Below are the code and all the weights of a small trained network. Each question names an input and a class and asks about switching units off, where a switched-off unit gives its printed mean instead of its output.

import numpy as np


def w(rows, s, z=0):
    codes = np.array(rows[::2]) - 128.0
    scale = np.full(codes.shape[1], s)
    scale[-1] = z or s
    return codes * scale


def norm(h):
    return h / np.sqrt((h * h).mean(-1, keepdims=True) + 1e-5)


def f(y):
    return np.maximum(y, 0)


def log_softmax(a):
    a = a - a.max(-1, keepdims=True)
    return a - np.log(np.exp(a).sum(-1, keepdims=True))


def net(x, mask):
    res = np.array(x, float).reshape(1, 4) / 4 @ E
    u = 0
    for l in range(2):
        y = f(norm(res) @ A[l][:, :-1].T + A[l][:, -1])
        res = res + np.where(mask[u : u + 3], y, B[l][:, -1]) @ B[l][:, :-1]
        u += 3
    return log_softmax(norm(res)[-1] @ U[:, :-1].T + U[:, -1])


A, B = {}, {}
E = w([
[195,210,26,83,121,169,45],'x0',
[174,2,100,97,161,68,203],'x1',
[130,136,125,126,106,123,130],'x2',
[99,149,122,124,131,104,122],'x3',
],0.0099)
A[0] = w([
[69,156,169,254,141,180,172,59],'L0N0',
[151,63,21,79,128,41,93,149],'L0N1',
[138,140,62,42,140,154,86,252],'L0N2',
],0.01,0.0036)
B[0] = w([
[119,196,89,199,151,199,206,191],'L0N0',
[134,119,143,251,188,126,204,238],'L0N1',
[93,165,79,123,111,187,86,254],'L0N2',
],0.012,0.0089)
A[1] = w([
[254,97,27,107,208,135,177,119],'L1N0',
[116,70,175,60,221,65,166,255],'L1N1',
[137,93,187,128,191,28,176,45],'L1N2',
],0.0085,0.0032)
B[1] = w([
[39,209,205,166,73,138,182,254],'L1N0',
[94,98,202,124,32,101,87,251],'L1N1',
[160,148,187,81,11,73,109,242],'L1N2',
],0.011,0.0048)
U = w([
[73,185,121,206,139,188,216,255],'0',
[254,46,155,39,194,57,62,1],'1',
[98,35,208,84,40,43,188,248],'2',
[222,27,66,12,201,17,97,1],'3',
[242,81,130,74,229,28,91,1],'4',
[95,199,43,60,88,185,23,243],'5',
[212,21,89,54,243,67,107,1],'6',
],0.0087,0.0052)

Each question gives the input, the list of numbers given to net, and the class t.
The units are the neurons (one row each of A and B). Each row of codes is followed by its name. A weight is (code - 128) times the scale printed after its matrix; where a second scale follows, it is the last column's (A, B and U).
mask holds one flag per neuron, layer by layer. A switched-off neuron (its flag False) gives its mean, the last column of its row in B, instead of its output. The means were averaged over made-up inputs and are rounded, as every weight is.
A unit's drop is (log p(t) with every unit on - log p(t) with that unit switched off) / (log p(t) with every unit on - log p(t) with every unit switched off).
The circuit of an input: a set's keep is (log p(t) with only the set's units on - log p(t) with every unit switched off) / (log p(t) with every unit on - log p(t) with every unit switched off). Starting from all 6 units, units are removed one at a time, each time the one whose removal leaves the highest keep (on an exact tie, the one counted first), for as long as the keep stays at least 0.8.
circuit, biggest first: the units of the circuit, biggest drop first
top k neurons: the k neurons with the biggest drops, biggest first
k most important neurons of layer l: the k neurons of layer l with the biggest drops, biggest first
drop when u is switched off: that unit's drop, to one decimal
input [3,0,3,-6], class 5: 2 most important neurons of layer 0 : (L0N2; L0N0)
input [-1,4,8,1], class 2: top 3 neurons : (L0N2; L0N0; L1N2)
input [2,0,-5,-2], class 5: circuit, biggest first : (L0N2)
input [-1,2,-3,-3], class 2: circuit, biggest first : (L0N2; L0N0)
input [-2,1,3,2], class 2: circuit, biggest first : (L0N2; L0N1)
input [0,3,0,1], class 2: top 2 neurons : (L0N2; L0N0)
input [8,3,-6,-1], class 0: top 2 neurons : (L0N1; L1N0)
input [0,1,-8,3], class 2: top 3 neurons : (L0N2; L0N0; L1N2)
input [1,-3,3,-5], class 5: top 2 neurons : (L0N1; L1N0)
input [1,-3,3,3], class 5: drop when L0N1 is switched off : 0.9
input [1,-1,-7,0], class 5: drop when L0N1 is switched off : 0.3
input [-4,2,5,2], class 2: drop when L0N2 is switched off : 1.5
